Here is a tiny trained network, its code and every weight. The questions are about switching its units off for an input and a class, where a switched-off unit gives its printed mean instead of its output.

import numpy as np


def w(rows, s, z=0):
    codes = np.array(rows[::2]) - 128.0
    scale = np.full(codes.shape[1], s)
    scale[-1] = z or s
    return codes * scale


def norm(h):
    return h / np.sqrt((h * h).mean(-1, keepdims=True) + 1e-5)


def f(y):
    return y / 2 * (1 + np.tanh(0.7978845608 * (y + 0.044715 * y**3)))


def log_softmax(a):
    a = a - a.max(-1, keepdims=True)
    return a - np.log(np.exp(a).sum(-1, keepdims=True))


def net(x, mask):
    res = np.array(x, float).reshape(1, 4) / 4 @ E
    u = 0
    for l in range(3):
        y = f(norm(res) @ A[l][:, :-1].T + A[l][:, -1])
        res = res + np.where(mask[u : u + 9], y, B[l][:, -1]) @ B[l][:, :-1]
        u += 9
    return log_softmax(norm(res)[-1] @ U[:, :-1].T + U[:, -1])


A, B = {}, {}
E = w([
[183,157,176,63,166,151],'x0',
[176,100,155,6,166,91],'x1',
[111,199,188,110,125,88],'x2',
[76,72,169,32,201,174],'x3',
],0.0014)
A[0] = w([
[163,75,44,179,157,197,78],'0.n1',
[70,195,122,162,80,186,102],'0.n2',
[29,193,217,83,160,211,18],'0.n3',
[248,171,137,50,140,125,41],'0.n4',
[134,215,217,67,79,106,84],'0.n5',
[194,254,143,176,65,125,85],'0.n6',
[194,140,97,165,82,163,6],'0.n7',
[96,93,228,50,192,165,28],'0.n8',
[180,104,51,178,162,224,69],'0.n9',
],0.0034,0.0022)
B[0] = w([
[184,83,201,114,80,253,166],'0.n1',
[122,18,145,144,178,110,173],'0.n2',
[159,172,212,148,15,104,195],'0.n3',
[28,60,137,146,163,138,166],'0.n4',
[125,152,201,164,180,195,196],'0.n5',
[200,122,197,112,124,70,251],'0.n6',
[204,137,183,136,84,163,85],'0.n7',
[202,143,105,81,64,148,236],'0.n8',
[125,129,100,145,68,222,155],'0.n9',
],0.0031,0.0012)
A[1] = w([
[208,164,54,4,122,106,141],'1.n1',
[73,21,63,207,115,200,93],'1.n2',
[206,21,92,146,203,216,21],'1.n3',
[210,43,75,230,96,180,155],'1.n4',
[93,24,25,178,127,217,3],'1.n5',
[126,196,225,144,22,38,115],'1.n6',
[91,204,155,174,32,153,97],'1.n7',
[108,31,51,2,169,130,67],'1.n8',
[185,105,73,197,64,141,45],'1.n9',
],0.0033,0.0021)
B[1] = w([
[171,69,150,222,225,153,181],'1.n1',
[128,193,72,108,240,141,198],'1.n2',
[17,200,115,154,114,133,152],'1.n3',
[151,174,168,40,134,217,244],'1.n4',
[46,137,118,135,237,150,178],'1.n5',
[56,79,87,82,161,176,251],'1.n6',
[77,66,117,54,178,99,153],'1.n7',
[178,66,253,105,160,27,185],'1.n8',
[140,117,186,73,103,145,141],'1.n9',
],0.0033,0.0019)
A[2] = w([
[131,104,112,91,193,208,133],'2.n1',
[107,203,139,7,183,137,2],'2.n2',
[146,88,54,121,25,17,108],'2.n3',
[180,210,171,34,6,212,103],'2.n4',
[152,228,153,163,173,119,111],'2.n5',
[106,106,165,177,212,47,141],'2.n6',
[149,136,34,148,18,190,54],'2.n7',
[44,28,106,70,160,119,117],'2.n8',
[151,102,11,230,108,1,112],'2.n9',
],0.004,0.0022)
B[2] = w([
[96,175,117,173,199,135,233],'2.n1',
[155,135,66,224,46,210,167],'2.n2',
[39,158,88,146,180,49,152],'2.n3',
[224,175,169,239,31,128,253],'2.n4',
[99,66,144,67,171,108,140],'2.n5',
[208,66,145,124,155,96,236],'2.n6',
[213,104,235,121,82,125,126],'2.n7',
[177,203,181,123,94,109,194],'2.n8',
[131,194,56,254,74,104,178],'2.n9',
],0.0046,0.002)
U = w([
[240,239,225,228,17,234,236],'0',
[32,222,25,239,108,4,218],'1',
[77,29,23,13,50,152,2],'2',
[70,25,20,20,58,152,2],'3',
[16,224,217,13,29,70,54],'4',
[235,17,253,26,238,21,254],'5',
[19,233,24,128,241,237,252],'6',
],0.006,0.0051)

Each question gives the input, the list of numbers given to net, and the class t.
The units are the neurons (one row each of A and B). Each row of codes is followed by its name. A weight is (code - 128) times the scale printed after its matrix; where a second scale follows, it is the last column's (A, B and U).
mask holds one flag per neuron, layer by layer. A switched-off neuron (its flag False) gives its mean, the last column of its row in B, instead of its output. The means were averaged over made-up inputs and are rounded, as every weight is.
A unit's drop is (log p(t) with every unit on - log p(t) with that unit switched off) / (log p(t) with every unit on - log p(t) with every unit switched off).
The circuit of an input: a set's keep is (log p(t) with only the set's units on - log p(t) with every unit switched off) / (log p(t) with every unit on - log p(t) with every unit switched off). Starting from the 12 units with the biggest drops (on a tie, the unit counted first), units are removed one at a time, each time the one whose removal leaves the highest keep (on an exact tie, the one counted first), for as long as the keep stays at least 0.8.
units of the circuit, in order: the units of the circuit, biggest drop first
top k neurons: the k neurons with the biggest drops, biggest first
k most important neurons of layer l: the k neurons of layer l with the biggest drops, biggest first
drop when u is switched off: that unit's drop, to one decimal
input [1,6,-2,-6], class 1: top 3 neurons => (1.n4 2.n9 0.n8)
input [5,1,2,2], class 0: top 2 neurons => (0.n5 0.n3)
input [0,2,0,-8], class 1: 2 most important neurons of layer 1 => (1.n8 1.n6)
input [2,4,8,4], class 0: units of the circuit, in order => (2.n2)
input [-4,-5,-7,-3], class 6: top 3 neurons => (1.n5 1.n2 0.n3)
input [-2,-3,7,-3], class 1: top 2 neurons => (1.n4 2.n9)
input [-1,0,0,0], class 6: top 3 neurons => (0.n6 1.n2 0.n1)
input [-4,8,6,-8], class 1: top 2 neurons => (2.n9 1.n4)
input [2,-8,-5,0], class 6: units of the circuit, in order => (1.n5 1.n2)
input [4,-3,6,-8], class 5: 2 most important neurons of layer 0 => (0.n6 0.n5)
input [-4,5,0,-2], class 1: top 3 neurons => (2.n9 0.n1 1.n4)
input [-1,-3,5,3], class 4: top 4 neurons => (0.n3 1.n4 2.n8 1.n6)
input [-2,-6,-5,-1], class 6: top 2 neurons => (1.n5 1.n2)
input [2,-4,6,-2], class 5: most important neuron of layer 0 => (0.n5)
input [-7,5,-1,-3], class 1: top 2 neurons => (2.n9 0.n5)
input [-3,0,-5,3], class 6: 2 most important neurons of layer 1 => (1.n5 1.n2)
input [7,-7,-4,8], class 0: top 2 neurons => (0.n3 2.n4)
input [0,-3,4,3], class 4: top 2 neurons => (0.n3 1.n4)
input [-8,-2,-8,-2], class 6: top 2 neurons => (1.n5 1.n2)
input [5,1,3,-8], class 5: 2 most important neurons of layer 0 => (0.n6 0.n5)
input [8,-5,2,-4], class 5: most important neuron of layer 0 => (0.n6)
input [6,-3,5,-2], class 5: drop when 1.n4 is switched off => 0.2
input [-2,-2,4,6], class 4: drop when 1.n6 is switched off => 0.4
input [-7,5,-5,-2], class 6: drop when 2.n7 is switched off => 0.0
